Moves between elements:
ω: Q87->Q971, Q128->Q671, Q538->Q973, Q818->Q139, Q966->Q280, Q93->Q87, Q280->Q903, Q157->Q253, Q107->Q243, Q777->Q321, Q248->Q520, Q109->Q636, Q662->Q107, Q799->Q936, Q412->Q109, Q883->Q689, Q787->Q624, Q897->Q354, Q903->Q662, Q139->Q622, Q492->Q982, Q837->Q677, Q473->Q911, Q629->Q232, Q796->Q616, Q622->Q799, Q936->Q909, Q599->Q986, Q677->Q772, Q772->Q110, Q911->Q451, Q909->Q796, Q164->Q693, Q504->Q777, Q616->Q629, Q319->Q328, Q160->Q663, Q520->Q787, Q537->Q144, Q922->Q966, Q689->Q319, Q973->Q412, Q624->Q837, Q31->Q883, Q880->Q922, Q971->Q157, Q328->Q496, Q253->Q504, Q451->Q492, Q986->Q160, Q40->Q164, Q110->Q880, Q354->Q40, Q321->Q599, Q636->Q31, Q144->Q848, Q848->Q128, Q496->Q897, Q663->Q248, Q104->Q818, Q671->Q93, Q982->Q104, Q232->Q538, Q535->Q473, Q693->Q535, Q243->Q537
θ: Q87->Q883, Q128->Q109, Q538->Q157, Q818->Q107, Q966->Q936, Q93->Q31, Q280->Q909, Q157->Q319, Q107->Q629, Q777->Q897, Q248->Q473, Q109->Q777, Q662->Q616, Q799->Q144, Q412->Q504, Q883->Q986, Q787->Q451, Q897->Q787, Q903->Q796, Q139->Q243, Q492->Q280, Q837->Q982, Q473->Q880, Q629->Q87, Q796->Q671, Q622->Q537, Q936->Q848, Q599->Q40, Q677->Q104, Q772->Q818, Q911->Q922, Q909->Q128, Q164->Q677, Q504->Q496, Q616->Q93, Q319->Q663, Q160->Q693, Q520->Q911, Q537->Q538, Q922->Q799, Q689->Q160, Q973->Q253, Q624->Q492, Q31->Q599, Q880->Q622, Q971->Q689, Q328->Q248, Q253->Q328, Q451->Q966, Q986->Q164, Q40->Q837, Q110->Q139, Q354->Q624, Q321->Q354, Q636->Q321, Q144->Q973, Q848->Q412, Q496->Q520, Q663->Q535, Q104->Q662, Q671->Q636, Q982->Q903, Q232->Q971, Q535->Q110, Q693->Q772, Q243->Q232
φ: Q87->Q772, Q128->Q624, Q538->Q473, Q818->Q689, Q966->Q777, Q93->Q677, Q280->Q321, Q157->Q880, Q107->Q160, Q777->Q280, Q248->Q144, Q109->Q492, Q662->Q986, Q799->Q496, Q412->Q451, Q883->Q818, Q787->Q128, Q897->Q909, Q903->Q599, Q139->Q319, Q492->Q636, Q837->Q93, Q473->Q973, Q629->Q693, Q796->Q40, Q622->Q328, Q936->Q897, Q599->Q662, Q677->Q87, Q772->Q971, Q911->Q412, Q909->Q354, Q164->Q629, Q504->Q966, Q616->Q164, Q319->Q622, Q160->Q243, Q520->Q848, Q537->Q248, Q922->Q504, Q689->Q139, Q973->Q911, Q624->Q671, Q31->Q104, Q880->Q253, Q971->Q110, Q328->Q799, Q253->Q922, Q451->Q109, Q986->Q107, Q40->Q616, Q110->Q157, Q354->Q796, Q321->Q903, Q636->Q982, Q144->Q520, Q848->Q787, Q496->Q936, Q663->Q537, Q104->Q883, Q671->Q837, Q982->Q31, Q232->Q535, Q535->Q538, Q693->Q232, Q243->Q663
β: Q87->Q986, Q128->Q777, Q538->Q319, Q818->Q629, Q966->Q848, Q93->Q599, Q280->Q128, Q157->Q663, Q107->Q87, Q777->Q787, Q248->Q880, Q109->Q897, Q662->Q93, Q799->Q973, Q412->Q496, Q883->Q164, Q787->Q966, Q897->Q451, Q903->Q671, Q139->Q232, Q492->Q909, Q837->Q903, Q473->Q622, Q629->Q883, Q796->Q636, Q622->Q538, Q936->Q412, Q599->Q837, Q677->Q662, Q772->Q107, Q911->Q799, Q909->Q109, Q164->Q104, Q504->Q520, Q616->Q31, Q319->Q535, Q160->Q772, Q520->Q922, Q537->Q157, Q922->Q144, Q689->Q693, Q973->Q328, Q624->Q280, Q31->Q40, Q880->Q537, Q971->Q160, Q328->Q473, Q253->Q248, Q451->Q936, Q986->Q677, Q40->Q982, Q110->Q243, Q354->Q492, Q321->Q624, Q636->Q354, Q144->Q253, Q848->Q504, Q496->Q911, Q663->Q110, Q104->Q616, Q671->Q321, Q982->Q796, Q232->Q689, Q535->Q139, Q693->Q818, Q243->Q971
ξ: Q87->Q818, Q128->Q492, Q538->Q880, Q818->Q160, Q966->Q897, Q93->Q104, Q280->Q354, Q157->Q622, Q107->Q693, Q777->Q909, Q248->Q973, Q109->Q280, Q662->Q164, Q799->Q520, Q412->Q966, Q883->Q107, Q787->Q109, Q897->Q128, Q903->Q40, Q139->Q663, Q492->Q321, Q837->Q31, Q473->Q253, Q629->Q772, Q796->Q837, Q622->Q248, Q936->Q787, Q599->Q616, Q677->Q883, Q772->Q689, Q911->Q504, Q909->Q624, Q164->Q87, Q504->Q936, Q616->Q677, Q319->Q537, Q160->Q232, Q520->Q412, Q537->Q473, Q922->Q496, Q689->Q243, Q973->Q922, Q624->Q636, Q31->Q662, Q880->Q328, Q971->Q139, Q328->Q144, Q253->Q799, Q451->Q777, Q986->Q629, Q40->Q93, Q110->Q319, Q354->Q671, Q321->Q796, Q636->Q903, Q144->Q911, Q848->Q451, Q496->Q848, Q663->Q538, Q104->Q986, Q671->Q982, Q982->Q599, Q232->Q110, Q535->Q157, Q693->Q971, Q243->Q535
γ: Q87->Q629, Q128->Q909, Q538->Q537, Q818->Q772, Q966->Q451, Q93->Q616, Q280->Q492, Q157->Q538, Q107->Q818, Q777->Q109, Q248->Q328, Q109->Q128, Q662->Q104, Q799->Q922, Q412->Q848, Q883->Q87, Q787->Q897, Q897->Q777, Q903->Q982, Q139->Q110, Q492->Q624, Q837->Q40, Q473->Q248, Q629->Q107, Q796->Q903, Q622->Q880, Q936->Q966, Q599->Q31, Q677->Q164, Q772->Q693, Q911->Q520, Q909->Q280, Q164->Q986, Q504->Q412, Q616->Q662, Q319->Q157, Q160->Q689, Q520->Q496, Q537->Q622, Q922->Q911, Q689->Q971, Q973->Q144, Q624->Q354, Q31->Q93, Q880->Q473, Q971->Q232, Q328->Q253, Q253->Q973, Q451->Q787, Q986->Q883, Q40->Q599, Q110->Q535, Q354->Q321, Q321->Q636, Q636->Q671, Q144->Q799, Q848->Q936, Q496->Q504, Q663->Q319, Q104->Q677, Q671->Q796, Q982->Q837, Q232->Q243, Q535->Q663, Q693->Q160, Q243->Q139

In the rows, 76 means zero.

The rows follow the links: the fewer symbols apart two elements are, the more alike their rows tend to be.

Each row is also shifted at random along 6 hidden directions that mean nothing.

Some elements, each with a row of numbers:
Q966: 112 75 77 82 73 74 69 89 79 82 69 76 83 78 75 71 78 72 69 71 70 78 81 62 78 79 83 82 69 75 81 73 75 72 79 67 74 88 81 80 76 88 71 81 76 72 82 70 81 70 76 81 79 88 79 88 69 87 72 71 67 79 66
Q160: 76 76 79 68 76 78 83 65 76 74 85 81 70 82 76 71 83 77 86 77 81 73 67 88 64 74 77 68 83 82 70 71 72 86 83 82 75 65 65 73 74 63 80 68 80 80 63 76 69 82 77 74 89 66 64 65 88 64 76 82 80 74 84
Q663: 100 75 78 75 80 74 79 74 73 64 77 69 64 71 78 87 76 84 85 73 84 73 68 87 67 71 81 65 80 73 73 73 87 72 75 81 77 71 75 76 75 72 79 70 80 78 73 72 80 77 69 76 69 74 84 71 75 74 81 80 83 79 73
Q451: 106 79 78 83 79 86 71 66 81 71 73 69 77 77 72 81 77 73 82 66 73 68 75 86 77 82 78 84 73 73 84 79 86 77 82 70 75 76 73 64 73 69 72 82 76 72 87 72 81 66 79 81 81 80 88 88 72 85 73 76 83 72 72
Q520: 104 67 72 81 81 78 74 87 77 84 69 67 71 78 71 64 83 77 83 61 79 69 77 84 70 81 94 69 77 73 82 71 71 83 88 68 71 73 76 83 77 66 72 76 74 74 71 62 73 71 75 80 85 80 67 86 88 83 73 68 63 74 66
Q616: 77 75 72 66 73 77 80 88 71 84 78 64 85 74 81 74 71 71 76 83 71 76 85 80 93 72 78 85 75 77 69 82 77 76 72 82 83 72 79 78 72 80 71 78 68 77 86 65 81 80 81 74 70 86 86 68 66 71 70 76 75 82 81
Q799: 75 73 72 84 81 73 72 83 79 80 70 61 68 71 76 80 81 85 74 70 82 73 80 78 87 76 84 69 74 71 81 82 84 61 74 72 75 77 85 73 76 76 75 83 70 74 88 66 83 70 66 82 69 83 91 85 66 87 84 70 72 74 67
Q636: 88 75 76 74 79 84 75 71 75 71 73 80 84 73 73 75 65 65 77 73 66 75 76 78 71 77 73 89 70 72 78 73 75 86 74 74 77 77 73 78 78 74 71 75 79 75 78 81 75 74 85 73 72 74 73 78 82 77 67 76 75 75 75
Q107: 81 85 77 70 72 75 79 61 82 84 88 79 79 79 81 76 81 77 68 90 74 81 81 70 95 72 60 82 74 84 69 87 79 62 67 84 82 76 74 60 72 80 78 85 72 77 91 84 81 82 73 78 77 75 88 65 62 69 81 84 82 74 89
Q110: 77 74 78 77 84 73 78 70 83 63 82 84 62 72 77 84 80 83 71 76 82 86 66 61 55 64 81 65 67 78 73 65 78 68 75 79 79 76 82 78 84 77 77 69 84 83 71 87 75 84 65 83 75 69 71 67 83 76 85 79 69 71 66
Q280: 69 72 80 76 80 81 74 82 73 81 68 73 81 75 73 65 72 68 85 68 70 71 77 84 72 81 85 82 75 72 80 70 76 85 81 71 74 79 70 82 75 77 69 79 81 73 77 65 80 71 82 75 77 81 76 83 81 80 67 77 69 80 71
Q139: 106 77 81 70 70 71 80 77 67 76 79 73 74 78 80 75 76 81 89 80 82 71 72 90 77 77 74 68 88 77 70 76 80 79 77 82 76 72 66 77 70 78 82 73 79 75 68 67 79 77 76 68 74 75 81 69 73 66 77 83 85 86 86
Q157: 69 71 76 79 87 71 77 77 79 74 75 77 61 69 76 76 80 86 73 73 84 82 70 69 63 67 84 61 71 74 75 68 77 66 73 77 76 76 81 82 84 77 77 73 80 81 74 79 77 81 63 81 71 71 73 72 84 79 86 77 64 72 66
Q537: 69 80 76 82 77 66 73 67 78 75 76 79 68 69 76 84 76 87 64 83 84 82 75 64 85 74 62 68 75 73 77 82 81 54 62 76 75 83 81 70 79 85 83 82 75 76 83 90 81 75 64 77 62 70 87 76 64 79 90 78 78 73 77
Q93: 73 75 71 70 86 88 80 63 83 78 83 73 78 72 75 74 72 69 72 78 69 79 81 79 80 70 74 87 65 79 73 81 76 75 72 81 83 68 78 67 79 64 69 79 71 80 91 82 75 82 79 82 75 73 78 67 81 74 74 77 70 65 77
Q504: 48 74 74 84 71 69 71 88 75 83 69 76 74 80 73 69 83 79 73 69 79 74 77 69 76 83 82 67 79 74 81 73 69 74 82 67 68 81 79 82 75 79 78 77 74 72 68 70 73 70 72 75 82 80 68 87 77 83 77 69 70 78 70
Q662: 60 81 71 68 65 81 79 65 71 52 83 81 80 81 77 94 68 70 79 81 73 73 69 82 69 75 63 82 82 78 71 80 74 91 77 82 77 66 73 71 71 64 82 61 72 78 61 87 61 77 86 67 79 66 66 68 77 63 70 73 99 73 88
Q897: 53 80 79 82 64 71 69 86 71 66 69 72 81 79 76 86 73 76 80 71 75 70 74 74 75 83 77 77 80 72 81 75 83 79 80 69 71 85 76 78 70 87 78 74 78 70 71 69 79 65 79 71 74 85 84 89 63 82 72 73 88 86 73
Q982: 60 76 73 74 73 79 74 74 76 60 76 89 83 73 74 84 64 66 64 79 66 85 74 58 63 72 69 86 66 74 76 70 68 84 71 74 78 79 82 82 82 79 73 67 78 79 68 94 66 78 83 73 72 69 61 73 82 74 69 72 75 71 72
Q40: 67 71 72 70 84 85 79 78 76 70 77 65 78 69 78 81 67 70 79 73 70 75 79 84 75 70 83 85 69 74 74 77 82 79 75 80 83 69 81 77 78 69 68 74 73 78 85 70 78 78 80 79 68 80 82 71 77 76 70 74 73 74 72

From each start, follow one symbol. Which element do you reach?
Answer with the element's name.
new walk
88 78 77 72 76 85 75 63 72 75 73 83 87 75 71 73 64 64 78 76 66 72 76 83 77 82 64 91 76 73 79 78 72 88 73 74 76 75 68 74 75 70 74 76 77 73 76 84 72 73 89 70 73 68 71 77 81 72 66 78 81 73 84
β	Q321
new walk
72 74 78 74 87 90 75 63 77 69 74 71 78 70 72 79 67 68 84 68 70 70 74 91 70 77 77 87 70 71 80 76 84 83 76 75 79 71 71 71 77 64 69 78 79 75 86 75 79 73 83 78 72 73 83 79 82 79 70 78 78 72 73
β	Q624
new walk
84 80 80 71 65 67 79 78 72 77 82 86 78 82 80 72 79 78 74 87 77 80 73 67 75 73 69 71 82 82 68 73 69 76 74 81 76 78 72 79 73 87 81 71 80 78 64 80 74 82 75 70 80 74 69 66 72 65 78 82 79 83 84
γ	Q971
new walk
72 76 73 83 78 78 73 70 77 75 72 62 68 76 73 82 82 83 83 66 84 64 75 94 84 83 77 70 82 72 82 84 85 72 80 71 71 71 74 67 72 62 79 81 70 72 81 67 77 66 73 77 76 76 87 86 73 82 80 71 85 73 75
β	Q799
new walk
102 74 79 74 76 69 79 83 72 77 76 74 70 74 79 74 77 82 81 78 82 77 72 78 72 72 79 66 80 75 72 72 78 72 75 80 76 76 74 82 76 83 79 74 80 77 71 70 80 79 71 74 71 77 80 70 74 72 79 80 75 83 77
ω	Q473
new walk
67 80 79 69 64 67 80 81 71 84 82 82 79 83 81 69 80 78 76 88 78 78 76 72 82 74 69 71 85 83 67 77 70 75 75 82 76 76 70 77 70 86 82 74 77 76 67 74 76 81 76 69 80 77 73 66 70 64 77 81 80 84 87
γ	Q160
new walk
70 77 78 76 75 67 77 78 82 60 83 88 68 75 80 86 79 82 63 82 78 91 68 47 56 62 78 67 66 81 70 64 75 66 73 80 80 82 86 81 83 89 77 66 83 83 67 90 74 85 66 82 75 74 69 65 75 74 83 79 71 75 67
γ	Q243
new walk
83 76 80 75 68 76 73 83 67 83 68 84 90 78 73 64 66 64 78 76 66 73 78 75 75 84 71 86 79 72 78 72 67 90 76 70 72 84 68 85 74 86 74 76 79 71 68 74 74 72 88 66 75 77 67 82 78 74 65 77 74 83 80
φ	Q671
new walk
59 78 76 86 77 75 69 72 84 80 72 74 73 77 73 77 82 80 69 71 77 76 79 68 83 80 76 76 71 76 83 80 80 64 76 68 73 83 80 68 76 78 74 85 73 72 88 77 81 69 70 84 78 80 84 88 69 88 81 73 73 71 69
φ	Q787
new walk
85 74 72 82 78 72 73 73 75 92 70 74 72 75 71 65 82 82 74 73 82 71 79 83 88 84 71 68 82 73 81 82 70 70 75 71 69 75 73 74 75 69 80 84 70 71 77 74 75 71 71 74 76 70 74 82 79 79 82 72 72 72 79
ω	Q412
new walk
109 82 79 77 70 84 70 66 73 52 73 83 85 76 73 93 62 64 78 72 66 73 70 75 64 81 67 91 73 71 81 74 82 89 76 71 75 80 72 73 74 77 75 69 81 73 71 86 73 68 88 71 73 73 75 83 72 78 66 76 92 76 76
β	Q909
new walk
50 75 74 83 70 73 71 81 74 75 70 74 73 82 72 74 82 78 81 66 80 68 73 82 72 85 82 67 84 74 82 74 72 82 86 68 67 76 73 78 73 71 79 74 75 71 64 69 71 68 76 74 84 76 69 87 79 80 75 69 79 77 73
ξ	Q966
new walk
66 78 77 72 74 79 75 72 69 85 73 77 88 73 75 70 65 67 76 81 68 73 83 82 91 81 63 89 77 72 76 82 74 79 68 76 77 77 70 75 73 79 74 83 73 72 84 77 79 73 85 69 68 75 81 77 71 73 69 79 79 78 85
θ	Q671
new walk
59 75 72 86 78 75 70 75 81 68 72 74 68 77 72 82 82 80 73 65 80 75 73 71 69 79 81 69 73 74 83 75 77 72 81 69 71 77 82 73 78 70 77 75 75 75 74 78 72 70 70 81 81 75 74 86 78 86 80 69 76 69 66
ξ	Q848
new walk
66 74 75 67 71 75 82 85 75 68 84 73 75 80 82 79 78 74 80 79 76 78 73 76 68 69 85 73 78 82 67 72 74 84 81 83 80 69 78 80 74 75 76 65 76 80 67 69 72 83 78 75 82 81 70 64 77 67 72 76 78 80 77
φ	Q772
new walk
86 73 76 68 81 80 83 69 83 82 86 82 72 80 76 64 84 74 77 77 75 80 74 75 66 69 81 74 73 85 69 70 68 80 81 82 79 68 72 74 79 67 73 73 79 82 73 77 71 86 76 81 90 72 63 63 90 68 75 80 66 70 77
γ	Q772
new walk
47 75 72 70 73 79 78 77 73 60 78 78 80 74 77 87 66 70 74 78 71 78 74 74 69 72 73 82 73 75 72 76 76 84 73 79 79 71 80 79 77 72 75 66 74 78 70 82 69 79 82 72 72 74 70 70 77 71 70 72 83 75 77
ξ	Q616
new walk
61 75 73 66 79 82 83 69 78 90 84 68 79 77 79 67 78 73 80 82 75 73 83 89 92 73 74 82 77 81 70 85 76 76 75 84 81 66 71 67 72 65 73 82 69 76 88 70 78 82 79 77 79 77 82 66 75 68 74 79 75 73 85
β	Q662
new walk
45 77 79 79 61 72 70 90 64 59 67 81 83 82 74 83 68 70 83 70 73 70 69 75 60 84 77 75 84 72 79 67 74 94 84 69 68 82 71 88 71 85 80 64 83 72 52 73 70 67 84 64 78 78 65 86 75 76 67 72 88 87 75
ξ	Q492
